Below is a small trained network, with its code and all its weights. Each question gives an input and a class and asks what happens when units are switched off, that is, made to give their printed mean instead of their output.

import numpy as np


def w(rows, s, z=0):
    codes = np.array(rows[::2]) - 128.0
    scale = np.full(codes.shape[1], s)
    scale[-1] = z or s
    return codes * scale


def norm(h):
    return h / np.sqrt((h * h).mean(-1, keepdims=True) + 1e-5)


def f(y):
    return np.maximum(y, 0)


def log_softmax(a):
    a = a - a.max(-1, keepdims=True)
    return a - np.log(np.exp(a).sum(-1, keepdims=True))


def net(x, mask):
    res = np.array(x, float).reshape(1, 7) / 4 @ E
    u = 0
    for l in range(3):
        y = f(norm(res) @ A[l][:, :-1].T + A[l][:, -1])
        res = res + np.where(mask[u : u + 9], y, B[l][:, -1]) @ B[l][:, :-1]
        u += 9
    return log_softmax(norm(res)[-1] @ U[:, :-1].T + U[:, -1])


A, B = {}, {}
E = w([
[129,132,126,129,129,128,129],'x0',
[128,126,130,125,131,128,128],'x1',
[183,183,238,194,125,125,96],'x2',
[156,114,123,169,119,76,253],'x3',
[252,65,93,128,77,95,82],'x4',
[130,125,130,126,129,128,129],'x5',
[128,132,124,131,131,128,128],'x6',
],0.004)
A[0] = w([
[145,132,120,175,108,75,220,194],'L0N0',
[125,197,204,169,164,153,115,99],'L0N1',
[130,144,210,168,132,107,126,154],'L0N2',
[3,155,109,99,122,111,180,84],'L0N3',
[139,113,131,161,147,66,186,166],'L0N4',
[137,110,98,117,121,148,153,174],'L0N5',
[204,60,104,144,120,83,147,17],'L0N6',
[158,143,251,180,138,100,101,175],'L0N7',
[201,110,163,157,98,100,88,4],'L0N8',
],0.0051,0.0019)
B[0] = w([
[91,112,163,127,133,116,228,253],'L0N0',
[58,105,111,152,83,110,128,214],'L0N1',
[118,176,83,157,155,118,130,204],'L0N2',
[200,110,162,114,178,175,130,235],'L0N3',
[118,130,106,112,117,137,196,216],'L0N4',
[87,129,162,149,111,112,106,170],'L0N5',
[132,140,64,97,55,154,100,203],'L0N6',
[134,254,147,188,140,185,158,247],'L0N7',
[169,120,117,59,162,159,124,192],'L0N8',
],0.0059,0.0041)
A[1] = w([
[131,125,107,150,152,166,124,110],'L1N0',
[157,42,88,112,132,60,17,14],'L1N1',
[205,110,79,104,75,109,76,111],'L1N2',
[100,70,170,84,173,60,176,39],'L1N3',
[253,115,228,172,105,69,184,37],'L1N4',
[82,78,113,57,200,155,57,79],'L1N5',
[159,241,128,209,111,145,73,104],'L1N6',
[205,152,173,140,142,127,79,4],'L1N7',
[43,141,152,117,176,160,85,106],'L1N8',
],0.005,0.0031)
B[1] = w([
[140,133,138,116,122,125,115,151],'L1N0',
[56,159,127,128,222,63,98,162],'L1N1',
[61,132,183,160,171,114,125,195],'L1N2',
[109,100,158,80,173,175,62,158],'L1N3',
[103,189,23,96,124,214,107,180],'L1N4',
[181,204,73,146,112,128,196,210],'L1N5',
[104,3,154,69,153,116,77,253],'L1N6',
[218,81,160,113,136,120,170,153],'L1N7',
[146,143,113,149,37,157,100,213],'L1N8',
],0.0061,0.0035)
A[2] = w([
[213,186,62,172,84,191,150,35],'L2N0',
[102,82,36,68,116,95,121,87],'L2N1',
[124,121,107,111,124,109,200,89],'L2N2',
[84,186,84,130,173,28,75,1],'L2N3',
[198,97,142,72,146,128,45,135],'L2N4',
[87,55,153,74,191,106,156,26],'L2N5',
[94,73,105,111,90,115,229,115],'L2N6',
[185,7,68,133,1,59,150,8],'L2N7',
[140,200,169,143,191,180,128,210],'L2N8',
],0.0055,0.0027)
B[2] = w([
[115,208,22,10,87,210,127,198],'L2N0',
[119,175,164,188,90,41,201,176],'L2N1',
[146,106,177,142,149,140,4,192],'L2N2',
[29,122,47,118,201,41,149,149],'L2N3',
[193,129,100,254,189,108,207,185],'L2N4',
[106,78,125,40,168,209,137,152],'L2N5',
[150,88,187,131,154,108,6,230],'L2N6',
[144,161,206,64,5,61,89,175],'L2N7',
[173,61,72,106,75,68,113,254],'L2N8',
],0.0047,0.0049)
U = w([
[161,189,40,74,85,190,150,251],'0',
[37,147,176,185,101,169,28,101],'1',
[78,141,46,142,197,27,116,105],'2',
[247,91,134,190,175,126,77,95],'3',
[94,46,166,66,197,169,172,134],'4',
[100,186,184,215,137,133,234,73],'5',
[143,85,183,81,37,36,121,103],'6',
],0.013,0.0026)

Each question gives the input, the list of numbers given to net, and the class t.
The units are the neurons (one row each of A and B). Each row of codes is followed by its name. A weight is (code - 128) times the scale printed after its matrix; where a second scale follows, it is the last column's (A, B and U).
mask holds one flag per neuron, layer by layer. A switched-off neuron (its flag False) gives its mean, the last column of its row in B, instead of its output. The means were averaged over made-up inputs and are rounded, as every weight is.
A unit's drop is (log p(t) with every unit on - log p(t) with that unit switched off) / (log p(t) with every unit on - log p(t) with every unit switched off).
The circuit of an input: a set's keep is (log p(t) with only the set's units on - log p(t) with every unit switched off) / (log p(t) with every unit on - log p(t) with every unit switched off). Starting from the 12 units with the biggest drops (on a tie, the unit counted first), units are removed one at a time, each time the one whose removal leaves the highest keep (on an exact tie, the one counted first), for as long as the keep stays at least 0.8.
units of the circuit, in order: the units of the circuit, biggest drop first
k most important neurons: the k neurons with the biggest drops, biggest first
top k neurons in layer l: the k neurons of layer l with the biggest drops, biggest first
drop when u is switched off: that unit's drop, to one decimal
input [-7,1,8,-7,1,-7,-7], class 3: units of the circuit, in order : [L2N4; L1N7]
input [-8,0,8,2,2,-6,-1], class 0: units of the circuit, in order : [L1N4]
input [-2,3,4,-4,1,-8,7], class 3: units of the circuit, in order : [L1N6; L2N4]
input [2,5,-8,0,8,3,-7], class 2: units of the circuit, in order : [L1N1; L0N0; L1N2]
input [6,5,-5,1,1,-8,-4], class 6: units of the circuit, in order : [L0N7; L2N7]
input [-8,-5,-1,2,-5,-8,0], class 4: units of the circuit, in order : [L0N7; L0N3]
input [8,6,-6,1,1,-3,2], class 6: units of the circuit, in order : [L0N7; L2N1; L2N7]
input [-5,-1,7,-8,1,6,3], class 3: units of the circuit, in order : [L2N4; L1N7]
input [4,-4,-7,1,-3,-2,0], class 4: 3 most important neurons : [L0N7; L0N6; L1N4]
input [2,-2,0,-3,8,-8,-1], class 2: top 2 neurons in layer 1 : [L1N1; L1N2]
input [-5,-5,1,2,7,-2,1], class 0: 3 most important neurons : [L1N6; L2N0; L1N4]
input [-1,1,0,0,6,-4,-6], class 2: 3 most important neurons : [L1N1; L0N7; L1N2]
input [2,6,-8,1,0,7,1], class 4: 3 most important neurons : [L0N6; L1N3; L1N8]
input [-5,-7,4,-8,3,1,0], class 3: units of the circuit, in order : [L2N4]
input [8,8,-5,-5,-6,-6,-6], class 0: drop when L1N5 is switched off : 0.1
input [6,6,-3,-6,8,-2,3], class 2: drop when L2N2 is switched off : 0.0
input [1,-2,-1,-2,2,-6,-1], class 2: drop when L0N7 is switched off : 0.9
